Here is a tiny trained network, its code and every weight. The questions are about switching its units off for an input and a class, where a switched-off unit gives its printed mean instead of its output.

import numpy as np


def w(rows, s, z=0):
    codes = np.array(rows[::2]) - 128.0
    scale = np.full(codes.shape[1], s)
    scale[-1] = z or s
    return codes * scale


def f(y):
    return y / 2 * (1 + np.tanh(0.7978845608 * (y + 0.044715 * y**3)))


def log_softmax(a):
    a = a - a.max(-1, keepdims=True)
    return a - np.log(np.exp(a).sum(-1, keepdims=True))


def net(x, mask):
    res = np.array(x, float).reshape(1, 5) / 4 @ E
    y = f(res @ A[0][:, :-1].T + A[0][:, -1])
    res = res + np.where(mask, y, B[0][:, -1]) @ B[0][:, :-1]
    return log_softmax(res[-1] @ U[:, :-1].T + U[:, -1])


A, B = {}, {}
E = w([
[55,181,113,126,85,46,203,1,156,207,103,145],'x0',
[175,143,210,109,63,58,94,119,25,161,100,69],'x1',
[98,228,183,216,146,115,188,225,92,103,83,177],'x2',
[100,96,141,125,134,96,124,140,144,111,119,115],'x3',
[181,41,196,178,231,88,195,71,98,135,198,150],'x4',
],0.0082)
A[0] = w([
[104,127,73,144,163,169,158,133,211,94,173,174,119],'N1',
[123,217,189,251,142,120,197,202,114,88,70,207,116],'N2',
[35,176,127,144,106,50,192,3,169,218,114,155,70],'N3',
[178,101,139,134,167,198,67,222,108,45,173,122,116],'N4',
[69,170,72,51,4,191,52,190,148,118,13,118,39],'N5',
[163,112,186,118,61,96,105,142,48,174,119,97,87],'N6',
[195,33,203,168,201,103,182,71,87,110,180,195,24],'N7',
[183,31,69,13,116,179,76,22,143,161,161,74,5],'N8',
[181,94,160,135,142,160,58,195,104,55,180,70,32],'N9',
[180,135,198,91,72,76,93,115,34,143,111,45,123],'N10',
[82,104,28,140,180,194,172,128,216,82,157,207,77],'N11',
],0.0073,0.0024)
B[0] = w([
[121,191,143,158,176,93,60,97,71,46,124,158,194],'N1',
[48,89,152,174,107,146,94,238,98,221,32,64,236],'N2',
[253,100,10,120,90,219,199,172,161,38,110,68,252],'N3',
[207,99,51,144,94,149,238,100,169,83,91,70,215],'N4',
[68,91,179,66,168,223,144,123,211,151,238,236,253],'N5',
[169,215,129,158,153,59,88,62,82,57,172,152,180],'N6',
[89,83,193,74,167,200,152,124,214,226,223,236,211],'N7',
[48,104,177,134,22,90,62,241,47,217,57,20,223],'N8',
[181,125,59,121,113,118,183,160,170,87,115,104,196],'N9',
[133,226,125,215,211,58,110,47,119,73,109,221,204],'N10',
[129,195,177,159,209,33,46,73,61,35,57,180,223],'N11',
],0.0075,0.012)
U = w([
[255,100,23,122,96,183,242,117,192,33,90,35,107],'0',
[123,223,173,164,200,27,57,37,65,26,102,178,52],'1',
[36,84,195,156,60,105,89,217,75,215,64,28,186],'2',
[78,88,210,58,176,218,171,85,231,190,244,218,1],'3',
],0.0077,0.0039)

Each question gives the input, the list of numbers given to net, and the class t.
The units are the neurons (one row each of A and B). Each row of codes is followed by its name. A weight is (code - 128) times the scale printed after its matrix; where a second scale follows, it is the last column's (A, B and U).
mask holds one flag per neuron, in row order. A switched-off neuron (its flag False) gives its mean, the last column of its row in B, instead of its output. The means were averaged over made-up inputs and are rounded, as every weight is.
A unit's drop is (log p(t) with every unit on - log p(t) with that unit switched off) / (log p(t) with every unit on - log p(t) with every unit switched off).
The circuit of an input: a set's keep is (log p(t) with only the set's units on - log p(t) with every unit switched off) / (log p(t) with every unit on - log p(t) with every unit switched off). Starting from all 11 units, units are removed one at a time, each time the one whose removal leaves the highest keep (on an exact tie, the one counted first), for as long as the keep stays at least 0.8.
units of the circuit, in order: the units of the circuit, biggest drop first
top k neurons: the k neurons with the biggest drops, biggest first
drop of u: that unit's drop, to one decimal
input [5,-8,7,-8,3], class 1: units of the circuit, in order -> [N11]
input [-5,-3,7,-4,1], class 2: top 2 neurons -> [N2, N3]
input [4,7,8,8,5], class 2: top 3 neurons -> [N2, N11, N1]
input [-7,3,-2,7,-6], class 0: top 3 neurons -> [N4, N9, N7]
input [4,-2,-1,7,3], class 0: top 2 neurons -> [N5, N3]
input [2,4,6,1,4], class 2: top 2 neurons -> [N2, N5]
input [3,-2,2,-1,2], class 0: top 3 neurons -> [N8, N5, N3]
input [-5,6,5,5,-3], class 1: top 3 neurons -> [N3, N10, N6]
input [-6,-8,4,-4,-8], class 1: top 2 neurons -> [N11, N1]
input [2,-2,5,-8,8], class 3: top 2 neurons -> [N7, N8]
input [4,3,0,5,-3], class 0: top 2 neurons -> [N3, N11]
input [6,5,-8,-8,1], class 2: top 2 neurons -> [N8, N4]
input [5,-1,5,-4,-6], class 3: top 2 neurons -> [N5, N8]
input [5,6,-4,4,-3], class 1: units of the circuit, in order -> [N10]
input [4,-6,4,-1,-5], class 1: top 2 neurons -> [N11, N7]
input [4,-3,6,6,-1], class 2: drop of N4 -> 0.2
input [6,4,1,-4,4], class 0: drop of N8 -> 0.0
input [8,6,0,6,4], class 0: drop of N3 -> 2.7
